m =
[[  0  -7  12   2   5   7 -10 -18 -13]
 [-11  12 -29   6   7  -8 -29  18 -12]
 [ -6   7  16  14  14  15  -5 -17 -12]
 [-11  16 -17  26 -15  11  13 -30  26]
 [ -4  31  25 -10 -23 -41  28  18 -19]
 [-10   7 -21  23 -26   9  10 -40  27]
 [ -6 -14 -19 -15  31   1  28   8  -2]
 [ -1 -11 -19 -12  31   1  30   7  -2]
 [ 32  -7 -10   6   1  -5  -2  -5  -3]
 [-20   3  12 -11 -14 -19  11   4  -7]]
m[0,0] => 0
m[:, 3] => [2, 6, 14, 26, -10, 23, -15, -12, 6, -11]
m[3] => [-11, 16, -17, 26, -15, 11, 13, -30, 26]
m[2,8] => -12
m[:, 5] => [7, -8, 15, 11, -41, 9, 1, 1, -5, -19]
m[4,1] => 31
m[5,4] => -26
m[4] => [-4, 31, 25, -10, -23, -41, 28, 18, -19]
m[6] => [-6, -14, -19, -15, 31, 1, 28, 8, -2]
m[3,4] => -15
m[7,3] => -12
m[8,7] => -5
m[1,2] => -29
m[6,0] => -6
m[4,6] => 28
m[0,1] => -7
m[1,7] => 18
m[2,7] => -17
m[6,1] => -14
m[3,2] => -17
m[2] => [-6, 7, 16, 14, 14, 15, -5, -17, -12]
m[1,5] => -8
m[3,0] => -11
m[7] => [-1, -11, -19, -12, 31, 1, 30, 7, -2]
m[2,6] => -5
m[4,3] => -10
m[3,3] => 26
m[5] => [-10, 7, -21, 23, -26, 9, 10, -40, 27]
m[8] => [32, -7, -10, 6, 1, -5, -2, -5, -3]
m[7,0] => -1
m[:, 4] => [5, 7, 14, -15, -23, -26, 31, 31, 1, -14]
m[7,8] => -2
m[9,7] => 4

X =
[[ -9   2  14  -8  27   6  29 -13  19  21   4  10   9  29 -32]
 [-36 -28 -26  16 -38 -21 -30 -14 -15  12 -13  13  19   8  17]
 [ 18  -7   8 -16   0  13   7 -12  16  28  -4  25  13   4 -29]
 [ 17   8 -16   8  -6  13  -7  21 -22 -23  -5  -3 -29 -36  27]
 [ 14  -6 -14  -4   3 -38 -33   4 -16   7  18  -5 -13 -18  32]
 [-17  27   1   8  18   8   6  13   0 -45  -1 -19 -12  -7  12]]
X[-6,0] => -9
X[1] => [-36, -28, -26, 16, -38, -21, -30, -14, -15, 12, -13, 13, 19, 8, 17]
X[-1] => [-17, 27, 1, 8, 18, 8, 6, 13, 0, -45, -1, -19, -12, -7, 12]
X[-6,2] => 14
X[2,-9] => 7
X[0] => [-9, 2, 14, -8, 27, 6, 29, -13, 19, 21, 4, 10, 9, 29, -32]
X[-1,-14] => 27
X[-3,7] => 21
X[-2,-3] => -13
X[:, 3] => [-8, 16, -16, 8, -4, 8]
X[:, 9] => [21, 12, 28, -23, 7, -45]
X[:, 10] => [4, -13, -4, -5, 18, -1]
X[1,7] => -14
X[-4] => [18, -7, 8, -16, 0, 13, 7, -12, 16, 28, -4, 25, 13, 4, -29]
X[5,13] => -7
X[1,9] => 12
X[-2,7] => 4
X[-4,-15] => 18
X[-1,2] => 1
X[1,14] => 17
X[:, 8] => [19, -15, 16, -22, -16, 0]
X[3,-10] => 13
X[2,-1] => -29
X[1,-7] => -15
X[0,-11] => 27
X[-1,14] => 12
X[:, 1] => [2, -28, -7, 8, -6, 27]
X[1,-2] => 8
X[5,-8] => 13
X[-5,0] => -36
X[3] => [17, 8, -16, 8, -6, 13, -7, 21, -22, -23, -5, -3, -29, -36, 27]
X[-1,4] => 18

data = [-0.122, 0.157, -0.098, -0.091, -0.080, 0.146, 0.106, 0.185, 0.000, 0.157]
data[0] => -0.122
data[8] => 0.000
data[5] => 0.146
data[9] => 0.157
data[4] => -0.080
data[1] => 0.157
